Each row is followed by roughly how far along a hidden order it lies, from 0 to 20. A new part has a new order.
In the rows, zero is written as 128.
[127, 124, 122, 132, 143, 116, 152, 139, 107, 120, 132, 48, 99, 130, 105, 114, 115, 110, 103, 132, 89, 120, 126, 125, 123, 143, 146, 139, 96, 144, 152, 114, 151, 96, 120, 120, 100, 143, 157, 39, 121, 183, 150, 126, 130, 119]  17
[129, 123, 115, 131, 148, 157, 114, 183, 121, 145, 137, 116, 95, 114, 108, 144, 99, 110, 111, 113, 66, 152, 115, 99, 127, 87, 158, 132, 137, 124, 129, 137, 124, 111, 140, 133, 67, 131, 153, 68, 128, 255, 168, 128, 135, 96]  11
[132, 130, 123, 149, 163, 104, 104, 167, 144, 169, 128, 163, 130, 103, 148, 116, 150, 124, 86, 122, 110, 127, 129, 134, 135, 125, 70, 125, 145, 194, 133, 148, 153, 130, 157, 132, 105, 136, 137, 179, 93, 91, 129, 150, 148, 152]  16
[128, 123, 128, 106, 143, 167, 84, 58, 136, 100, 122, 92, 150, 84, 115, 144, 90, 149, 108, 149, 111, 134, 112, 57, 133, 95, 122, 120, 87, 99, 119, 131, 85, 121, 114, 138, 107, 120, 137, 73, 145, 215, 177, 114, 123, 136]  0
[129, 118, 107, 171, 154, 150, 117, 180, 103, 132, 135, 159, 126, 89, 114, 100, 147, 113, 127, 125, 92, 139, 120, 113, 135, 97, 118, 141, 147, 187, 126, 150, 135, 121, 165, 134, 81, 143, 134, 114, 121, 136, 154, 148, 141, 153]  20
[137, 123, 134, 133, 156, 131, 88, 110, 120, 119, 119, 74, 134, 65, 102, 145, 58, 148, 115, 135, 81, 136, 131, 107, 127, 102, 85, 132, 87, 129, 119, 144, 138, 109, 132, 139, 71, 124, 152, 77, 141, 167, 187, 148, 130, 115]  9
[117, 137, 124, 106, 150, 128, 128, 72, 163, 133, 128, 78, 100, 155, 159, 139, 140, 107, 75, 139, 117, 128, 119, 69, 126, 150, 132, 114, 95, 123, 148, 110, 115, 122, 102, 128, 145, 128, 142, 55, 106, 202, 121, 91, 132, 121]  4
[115, 143, 133, 52, 115, 130, 123, 43, 161, 106, 121, 50, 126, 164, 142, 166, 141, 128, 94, 140, 132, 117, 122, 96, 127, 140, 109, 111, 95, 99, 131, 114, 107, 128, 89, 131, 141, 115, 137, 125, 122, 140, 129, 117, 124, 108]  1

Next part:
[119, 152, 139, 162, 124, 64, 94, 126, 126, 102, 177, 125, 103, 136, 139, 80, 82, 125, 135, 140, 123, 151, 194, 117, 155, 127, 105, 146, 164]  14
[165, 176, 202, 153, 124, 214, 181, 136, 107, 91, 87, 131, 118, 185, 116, 123, 168, 101, 119, 85, 31, 57, 89, 171, 110, 109, 137, 128, 109]  0
[140, 94, 170, 93, 118, 147, 132, 155, 96, 78, 137, 93, 153, 141, 72, 147, 49, 141, 118, 100, 152, 156, 96, 186, 137, 113, 176, 77, 109]  9
[165, 145, 178, 107, 127, 155, 148, 137, 116, 75, 150, 119, 138, 135, 138, 130, 128, 117, 126, 99, 107, 104, 104, 171, 135, 124, 147, 109, 125]  14
[88, 85, 79, 116, 139, 71, 110, 155, 137, 131, 149, 106, 158, 198, 63, 135, 32, 113, 123, 155, 137, 165, 82, 168, 133, 130, 148, 147, 125]  12
[145, 152, 154, 141, 139, 123, 171, 120, 158, 89, 187, 122, 144, 141, 203, 41, 132, 99, 116, 133, 111, 64, 141, 160, 111, 124, 104, 137, 165]  17
[160, 100, 174, 100, 119, 164, 136, 135, 109, 47, 141, 105, 133, 114, 133, 126, 126, 143, 122, 91, 143, 114, 147, 148, 145, 125, 147, 90, 116]  10
[84, 82, 87, 164, 117, 107, 95, 129, 100, 109, 140, 118, 141, 142, 95, 116, 50, 158, 127, 130, 138, 214, 178, 155, 127, 121, 103, 112, 121]  7
[90, 102, 98, 110, 135, 93, 136, 142, 126, 115, 151, 111, 153, 158, 102, 134, 64, 116, 121, 144, 142, 168, 106, 168, 130, 134, 136, 130, 125]  15
[76, 70, 72, 141, 139, 82, 147, 125, 138, 101, 136, 106, 139, 180, 149, 81, 54, 118, 114, 133, 157, 134, 171, 117, 124, 137, 96, 145, 131]  15
[86, 107, 136, 173, 130, 67, 134, 130, 132, 101, 129, 100, 94, 185, 131, 53, 46, 116, 118, 132, 160, 121, 202, 84, 145, 127, 103, 152, 151]  10
[174, 151, 166, 163, 120, 174, 159, 134, 114, 81, 115, 135, 110, 172, 130, 101, 176, 117, 122, 96, 47, 61, 156, 121, 135, 116, 137, 137, 131]  2
[143, 149, 114, 158, 127, 58, 127, 128, 139, 106, 197, 133, 124, 126, 164, 65, 86, 127, 129, 142, 131, 132, 185, 117, 145, 125, 121, 135, 177]  20
[108, 94, 107, 147, 114, 128, 91, 133, 98, 95, 139, 121, 132, 137, 89, 134, 100, 159, 130, 127, 115, 190, 169, 151, 140, 122, 118, 117, 118]  4
[145, 163, 149, 149, 127, 123, 155, 135, 127, 96, 140, 131, 105, 168, 136, 98, 146, 106, 124, 124, 76, 86, 152, 113, 145, 127, 130, 154, 144]  9
[175, 167, 114, 163, 125, 107, 160, 149, 125, 117, 143, 149, 127, 184, 112, 114, 122, 110, 126, 120, 47, 96, 119, 132, 140, 116, 162, 149, 150]  13
[124, 126, 100, 147, 112, 119, 122, 142, 92, 107, 147, 135, 135, 133, 85, 145, 94, 150, 128, 128, 92, 190, 161, 144, 147, 122, 143, 116, 126]  8
